Below are the code and all the weights of a small trained network. Each question names an input and a class and asks about switching units off, where a switched-off unit gives its printed mean instead of its output.

import numpy as np


def w(rows, s, z=0):
    codes = np.array(rows[::2]) - 128.0
    scale = np.full(codes.shape[1], s)
    scale[-1] = z or s
    return codes * scale


def f(y):
    return np.maximum(y, 0)


def log_softmax(a):
    a = a - a.max(-1, keepdims=True)
    return a - np.log(np.exp(a).sum(-1, keepdims=True))


def net(x, mask):
    res = np.array(x, float).reshape(1, 7) / 4 @ E
    y = f(res @ A[0][:, :-1].T + A[0][:, -1])
    res = res + np.where(mask, y, B[0][:, -1]) @ B[0][:, :-1]
    return log_softmax(res[-1] @ U[:, :-1].T + U[:, -1])


A, B = {}, {}
E = w([
[226,6,200,234],'x0',
[19,52,79,236],'x1',
[126,120,126,122],'x2',
[127,102,112,98],'x3',
[132,138,128,136],'x4',
[8,132,254,90],'x5',
[125,153,141,152],'x6',
],0.0073)
A[0] = w([
[81,84,189,67,206],'N0',
[188,169,74,122,212],'N1',
[79,206,186,1,147],'N2',
[156,89,118,186,1],'N3',
[107,103,199,141,9],'N4',
[92,188,58,136,95],'N5',
[130,60,71,213,159],'N6',
[75,149,80,150,125],'N7',
[128,38,103,163,127],'N8',
[152,78,34,207,66],'N9',
[200,110,121,50,192],'N10',
[171,118,180,141,122],'N11',
[134,128,169,150,90],'N12',
[70,110,108,151,183],'N13',
[34,108,94,168,240],'N14',
[70,134,97,173,62],'N15',
[56,83,171,126,39],'N16',
[215,121,197,97,189],'N17',
[144,45,105,238,79],'N18',
[84,128,190,70,168],'N19',
[91,78,224,127,33],'N20',
[102,46,77,165,184],'N21',
[169,199,186,92,223],'N22',
[202,179,133,121,220],'N23',
[103,162,82,129,66],'N24',
[178,102,199,138,128],'N25',
],0.0098,0.0032)
B[0] = w([
[84,157,177,100,210],'N0',
[42,68,32,168,210],'N1',
[143,190,193,62,247],'N2',
[166,194,174,98,180],'N3',
[99,99,44,180,172],'N4',
[88,25,40,155,190],'N5',
[253,187,162,105,248],'N6',
[109,80,98,166,185],'N7',
[159,111,191,130,212],'N8',
[175,176,212,123,233],'N9',
[55,100,96,161,203],'N10',
[112,76,51,173,182],'N11',
[122,158,90,143,155],'N12',
[137,73,96,113,198],'N13',
[152,82,27,163,245],'N14',
[73,85,85,119,181],'N15',
[50,48,102,179,189],'N16',
[53,32,59,182,223],'N17',
[204,164,184,93,255],'N18',
[141,214,206,86,203],'N19',
[67,50,90,169,202],'N20',
[197,178,121,132,228],'N21',
[76,215,137,88,213],'N22',
[39,98,51,150,206],'N23',
[119,56,59,185,162],'N24',
[68,45,56,182,201],'N25',
],0.0064,0.0088)
U = w([
[66,147,84,115,252],'0',
[175,97,47,167,88],'1',
[207,255,229,48,29],'2',
],0.0078,0.0029)

Each question gives the input, the list of numbers given to net, and the class t.
The units are the neurons (one row each of A and B). Each row of codes is followed by its name. A weight is (code - 128) times the scale printed after its matrix; where a second scale follows, it is the last column's (A, B and U).
mask holds one flag per neuron, in row order. A switched-off neuron (its flag False) gives its mean, the last column of its row in B, instead of its output. The means were averaged over made-up inputs and are rounded, as every weight is.
A unit's drop is (log p(t) with every unit on - log p(t) with that unit switched off) / (log p(t) with every unit on - log p(t) with every unit switched off).
The circuit of an input: a set's keep is (log p(t) with only the set's units on - log p(t) with every unit switched off) / (log p(t) with every unit on - log p(t) with every unit switched off). Starting from the 12 units with the biggest drops (on a tie, the unit counted first), units are removed one at a time, each time the one whose removal leaves the highest keep (on an exact tie, the one counted first), for as long as the keep stays at least 0.8.
units of the circuit, in order: the units of the circuit, biggest drop first
most important unit: the unit with the biggest drop
k most important neurons: the k neurons with the biggest drops, biggest first
drop of u: that unit's drop, to one decimal
input [-5,-2,-3,-1,2,3,-1], class 2: most important unit : N2
input [6,-7,3,-3,3,1,8], class 0: 3 most important neurons : (N22 N14 N6)
input [2,-8,-2,-2,-1,7,-3], class 0: units of the circuit, in order : (N6 N18)
input [-2,0,-1,-8,7,7,2], class 2: 2 most important neurons : (N2 N19)
input [-8,0,-5,7,6,8,-8], class 2: 2 most important neurons : (N2 N19)
input [7,-7,1,3,7,3,-3], class 0: units of the circuit, in order : (N22 N6 N10)
input [0,-4,4,-4,-4,-5,1], class 0: 2 most important neurons : (N14 N6)
input [1,-8,5,3,-1,4,8], class 0: 2 most important neurons : (N17 N6)
input [-3,-5,-1,7,0,-8,2], class 0: drop of N19 : -0.1
input [3,7,-2,-5,8,0,-6], class 2: drop of N9 : 0.1
input [-7,-5,-4,4,-6,2,2], class 2: drop of N25 : 0.0
input [-7,5,-7,-8,2,0,-7], class 1: drop of N22 : 0.2
